Here is a tiny trained network, its code and every weight. The questions are about switching its units off for an input and a target symbol, where a switched-off unit gives its printed mean instead of its output.

import numpy as np


def w(rows, s, z=0):
    codes = np.array(rows[::2]) - 128.0
    scale = np.full(codes.shape[1], s)
    scale[-1] = z or s
    return codes * scale


def norm(h):
    return h / np.sqrt((h * h).mean(-1, keepdims=True) + 1e-5)


def f(y):
    return y / 2 * (1 + np.tanh(0.7978845608 * (y + 0.044715 * y**3)))


def softmax(a):
    e = np.exp(a - a.max(-1, keepdims=True))
    return e / e.sum(-1, keepdims=True)


def log_softmax(a):
    a = a - a.max(-1, keepdims=True)
    return a - np.log(np.exp(a).sum(-1, keepdims=True))


def net(x, mask):
    ids = ['ΔΛαζηθσφ'.index(c) for c in x.split()]
    T = len(ids)
    res = E[ids] + P[:T]
    q, k, v = (norm(res) @ M[0].T for M in (Q, K, V))
    z = softmax(np.where(np.tri(T) > 0, q @ k.T / 4**0.5, -1e9)) @ v
    res = res + np.where(mask[0], z, O[0][:, -1]) @ O[0][:, :-1]
    y = f(norm(res) @ A[0][:, :-1].T + A[0][:, -1])
    res = res + np.where(mask[1:9], y, B[0][:, -1]) @ B[0][:, :-1]
    return log_softmax(norm(res)[-1] @ U[:, :-1].T + U[:, -1])


Q, K, V, O, A, B = {}, {}, {}, {}, {}, {}
E = w([
[169,101,136,33,128],'Δ',
[143,236,65,116,39],'Λ',
[158,109,62,58,218],'α',
[107,189,166,54,67],'ζ',
[159,98,125,7,110],'η',
[163,123,133,93,74],'θ',
[171,32,92,70,67],'σ',
[142,90,109,62,107],'φ',
],0.015)
P = w([
[138,114,95,187,165],'0',
[161,200,153,42,154],'1',
[4,25,147,165,48],'2',
[75,182,49,150,193],'3',
[156,200,156,45,157],'4',
[84,70,184,88,115],'5',
],0.014)
Q[0] = w([
[94,81,157,78,158],'H1',
[194,202,4,122,167],'H1',
[93,70,2,174,127],'H1',
[31,156,4,186,141],'H1',
],0.01)
K[0] = w([
[102,79,102,88,204],'H1',
[253,151,106,129,149],'H1',
[153,90,77,202,139],'H1',
[176,130,62,189,119],'H1',
],0.016)
V[0] = w([
[164,195,106,210,139],'H1',
[167,11,169,125,78],'H1',
[123,134,112,149,50],'H1',
[154,97,103,166,53],'H1',
],0.011)
O[0] = w([
[187,141,98,114,148,3],'H1',
[107,157,162,110,110,147],'H1',
[98,69,174,83,138,153],'H1',
[135,247,114,98,125,140],'H1',
],0.011,0.0045)
A[0] = w([
[121,35,38,170,174,240],'N1',
[75,110,126,235,103,253],'N2',
[139,158,112,59,165,199],'N3',
[249,161,137,146,93,134],'N4',
[49,171,61,195,196,147],'N5',
[190,143,76,88,82,75],'N6',
[94,182,92,140,89,153],'N7',
[87,185,209,111,149,99],'N8',
],0.012,0.0046)
B[0] = w([
[135,136,137,108,91,202],'N1',
[169,67,226,130,116,153],'N2',
[92,145,119,230,133,254],'N3',
[52,107,196,146,92,176],'N4',
[142,7,175,95,97,167],'N5',
[164,126,112,99,166,205],'N6',
[128,73,170,123,179,191],'N7',
[203,77,98,103,147,174],'N8',
],0.012,0.0073)
U = w([
[101,108,219,167,46,156],'Δ',
[171,126,40,199,127,143],'Λ',
[252,102,144,146,100,161],'α',
[150,110,120,82,12,156],'ζ',
[57,96,60,163,61,59],'η',
[124,215,156,154,140,253],'θ',
[88,137,133,48,179,98],'σ',
[140,81,198,183,211,20],'φ',
],0.016,0.0047)

Each question gives the input, a string of symbols that net reads in full, and the target symbol t.
The units are the heads (4 rows each of Q, K, V and O) and the neurons (one row each of A and B). Each row of codes is followed by its name. A weight is (code - 128) times the scale printed after its matrix; where a second scale follows, it is the last column's (O, A, B and U).
mask holds one flag per unit, heads first, then neurons. A switched-off unit (its flag False) gives its mean, the last column of its rows in O or B, instead of its output. The means were averaged over made-up inputs and are rounded, as every weight is.
A unit's drop is (log p(t) with every unit on - log p(t) with that unit switched off) / (log p(t) with every unit on - log p(t) with every unit switched off).
The circuit of an input: a set's keep is (log p(t) with only the set's units on - log p(t) with every unit switched off) / (log p(t) with every unit on - log p(t) with every unit switched off). Starting from all 9 units, units are removed one at a time, each time the one whose removal leaves the highest keep (on an exact tie, the one counted first), for as long as the keep stays at least 0.8.
units of the circuit, in order: the units of the circuit, biggest drop first
unit that matters most: the unit with the biggest drop
k most important neurons: the k neurons with the biggest drops, biggest first
drop when u is switched off: that unit's drop, to one decimal
input φ Λ Δ η θ, target Δ: unit that matters most => N4
input φ Λ Λ σ, target φ: units of the circuit, in order => (H1, N7)
input φ η Λ Δ, target φ: 3 most important neurons => (N5, N3, N7)
input Δ φ α, target Δ: units of the circuit, in order => (N2, H1)
input Δ Δ Λ α σ α, target ζ: units of the circuit, in order => (H1, N1, N3)
input σ φ θ Λ, target σ: 2 most important neurons => (N7, N5)
input ζ Δ Λ σ, target ζ: 3 most important neurons => (N1, N5, N4)
input α σ Λ Λ, target α: units of the circuit, in order => (N5, H1)
input φ Δ Λ ζ, target φ: 3 most important neurons => (N7, N8, N5)
input η σ φ σ ζ α, target Δ: units of the circuit, in order => (H1, N1)
input Λ σ φ σ, target Λ: units of the circuit, in order => (H1, N3)
input ζ Λ η η, target ζ: 3 most important neurons => (N1, N5, N7)
input Δ α Δ σ, target ζ: 3 most important neurons => (N1, N3, N4)
input Λ θ Λ, target ζ: 4 most important neurons => (N3, N4, N8, N2)
input Δ φ φ θ, target Δ: unit that matters most => N5
input ζ θ Λ θ, target ζ: 2 most important neurons => (N1, N5)
input Λ α α Λ α Λ, target σ: 2 most important neurons => (N6, N7)
input Λ σ Λ Δ φ, target η: 3 most important neurons => (N7, N3, N2)
input σ ζ ζ σ φ, target η: drop when N8 is switched off => 0.3
input Λ Λ ζ ζ, target Λ: drop when N3 is switched off => 0.4
input Λ σ α η, target Λ: drop when N3 is switched off => 0.3
